Here is a tiny trained network, its code and every weight. The questions are about switching its units off for an input and a class, where a switched-off unit gives its printed mean instead of its output.

import numpy as np


def w(rows, s, z=0):
    codes = np.array(rows[::2]) - 128.0
    scale = np.full(codes.shape[1], s)
    scale[-1] = z or s
    return codes * scale


def norm(h):
    return h / np.sqrt((h * h).mean(-1, keepdims=True) + 1e-5)


def f(y):
    return y / 2 * (1 + np.tanh(0.7978845608 * (y + 0.044715 * y**3)))


def log_softmax(a):
    a = a - a.max(-1, keepdims=True)
    return a - np.log(np.exp(a).sum(-1, keepdims=True))


def net(x, mask):
    res = np.array(x, float).reshape(1, 4) / 4 @ E
    u = 0
    for l in range(3):
        y = f(norm(res) @ A[l][:, :-1].T + A[l][:, -1])
        res = res + np.where(mask[u : u + 9], y, B[l][:, -1]) @ B[l][:, :-1]
        u += 9
    return log_softmax(norm(res)[-1] @ U[:, :-1].T + U[:, -1])


A, B = {}, {}
E = w([
[164,62,121,81,110,199],'x0',
[157,2,143,99,165,70],'x1',
[129,97,63,196,170,117],'x2',
[43,150,55,124,101,103],'x3',
],0.0083)
A[0] = w([
[60,218,118,131,50,254,69],'0.n1',
[214,174,135,214,125,35,74],'0.n2',
[60,75,120,141,64,83,83],'0.n3',
[179,116,56,159,95,177,80],'0.n4',
[182,137,163,137,165,244,3],'0.n5',
[184,129,102,211,157,78,35],'0.n6',
[158,178,144,166,194,129,89],'0.n7',
[195,118,121,99,124,204,61],'0.n8',
[77,140,134,42,152,9,83],'0.n9',
],0.0065,0.0042)
B[0] = w([
[136,198,136,141,103,142,255],'0.n1',
[118,115,165,183,191,193,170],'0.n2',
[90,3,136,65,81,69,148],'0.n3',
[202,143,186,135,176,100,137],'0.n4',
[104,76,212,80,57,203,149],'0.n5',
[149,141,94,222,186,221,144],'0.n6',
[104,97,217,140,184,153,143],'0.n7',
[182,79,63,135,59,167,149],'0.n8',
[165,36,185,42,179,145,185],'0.n9',
],0.0059,0.0038)
A[1] = w([
[8,38,71,74,129,3,116],'1.n1',
[82,158,149,136,154,122,2],'1.n2',
[153,190,118,114,122,202,184],'1.n3',
[142,85,58,182,201,220,209],'1.n4',
[169,44,81,130,128,168,64],'1.n5',
[228,60,131,130,104,248,71],'1.n6',
[139,42,191,164,111,248,21],'1.n7',
[163,188,252,188,222,136,92],'1.n8',
[218,160,121,141,128,200,152],'1.n9',
],0.0064,0.0028)
B[1] = w([
[27,95,60,37,57,2,254],'1.n1',
[149,101,100,98,123,112,113],'1.n2',
[85,123,121,81,123,173,198],'1.n3',
[236,93,142,116,144,85,215],'1.n4',
[160,118,83,133,140,151,160],'1.n5',
[143,73,73,173,116,50,206],'1.n6',
[79,50,114,89,69,126,170],'1.n7',
[116,86,158,99,149,122,209],'1.n8',
[109,97,122,110,157,128,189],'1.n9',
],0.0087,0.0046)
A[2] = w([
[65,193,84,148,194,24,252],'2.n1',
[26,238,119,45,91,155,169],'2.n2',
[122,177,42,160,111,174,144],'2.n3',
[113,50,103,105,113,162,99],'2.n4',
[88,79,114,160,115,103,111],'2.n5',
[49,93,82,151,109,12,133],'2.n6',
[254,45,138,114,93,178,212],'2.n7',
[141,163,181,217,187,148,115],'2.n8',
[211,94,91,194,189,76,61],'2.n9',
],0.0085,0.0039)
B[2] = w([
[131,80,148,50,88,134,240],'2.n1',
[218,113,155,191,98,191,254],'2.n2',
[115,146,205,95,78,120,159],'2.n3',
[57,255,98,77,70,46,171],'2.n4',
[157,136,117,82,107,148,153],'2.n5',
[136,81,35,79,82,106,237],'2.n6',
[49,126,87,86,153,103,243],'2.n7',
[138,63,129,59,152,99,167],'2.n8',
[214,59,39,199,131,158,179],'2.n9',
],0.0096,0.0069)
U = w([
[46,157,136,140,144,158,8],'0',
[55,168,116,189,149,101,2],'1',
[88,50,47,15,3,72,248],'2',
[110,100,231,88,203,104,193],'3',
[174,194,198,150,23,222,246],'4',
[207,31,40,202,209,86,209],'5',
[95,187,114,136,138,86,2],'6',
],0.011,0.0054)

Each question gives the input, the list of numbers given to net, and the class t.
The units are the neurons (one row each of A and B). Each row of codes is followed by its name. A weight is (code - 128) times the scale printed after its matrix; where a second scale follows, it is the last column's (A, B and U).
mask holds one flag per neuron, layer by layer. A switched-off neuron (its flag False) gives its mean, the last column of its row in B, instead of its output. The means were averaged over made-up inputs and are rounded, as every weight is.
A unit's drop is (log p(t) with every unit on - log p(t) with that unit switched off) / (log p(t) with every unit on - log p(t) with every unit switched off).
The circuit of an input: a set's keep is (log p(t) with only the set's units on - log p(t) with every unit switched off) / (log p(t) with every unit on - log p(t) with every unit switched off). Starting from the 12 units with the biggest drops (on a tie, the unit counted first), units are removed one at a time, each time the one whose removal leaves the highest keep (on an exact tie, the one counted first), for as long as the keep stays at least 0.8.
circuit, biggest first: the units of the circuit, biggest drop first
unit that matters most: the unit with the biggest drop
k most important neurons: the k neurons with the biggest drops, biggest first
top k neurons in layer l: the k neurons of layer l with the biggest drops, biggest first
drop when u is switched off: that unit's drop, to one decimal
input [-4,-2,2,-1], class 3: most important neuron => 1.n6
input [-2,4,-8,-3], class 3: circuit, biggest first => 1.n1, 2.n6
input [-2,5,-8,-6], class 3: circuit, biggest first => 1.n1, 2.n6
input [5,-5,8,1], class 5: 2 most important neurons => 1.n4, 1.n1
input [-6,-1,3,0], class 5: circuit, biggest first => 1.n1, 0.n2
input [-7,-7,6,6], class 4: top 2 neurons in layer 2 => 2.n2, 2.n7
input [-2,-2,0,-4], class 3: 2 most important neurons => 1.n1, 2.n6
input [-4,4,-8,-1], class 3: 2 most important neurons => 0.n9, 1.n6
input [-4,-3,4,0], class 3: 3 most important neurons => 1.n1, 1.n6, 2.n8
input [-5,-4,5,-3], class 5: 2 most important neurons => 1.n4, 2.n9
input [1,1,5,-5], class 5: top 2 neurons in layer 1 => 1.n1, 1.n4
input [-7,-1,-8,-4], class 3: 2 most important neurons => 1.n8, 1.n1
input [3,5,4,-6], class 5: 2 most important neurons => 1.n1, 2.n9
input [-4,-1,4,-7], class 5: unit that matters most => 2.n9
input [5,5,3,-2], class 5: top 3 neurons in layer 2 => 2.n9, 2.n1, 2.n3
input [-7,3,-1,-2], class 3: top 2 neurons in layer 2 => 2.n6, 2.n2
input [-2,-6,1,8], class 4: drop when 2.n2 is switched off => 0.2
input [-5,3,4,-3], class 5: drop when 2.n9 is switched off => 0.1
input [-5,-2,8,-2], class 5: drop when 2.n9 is switched off => 0.1
input [-3,-8,6,-5], class 3: unit that matters most => 2.n8
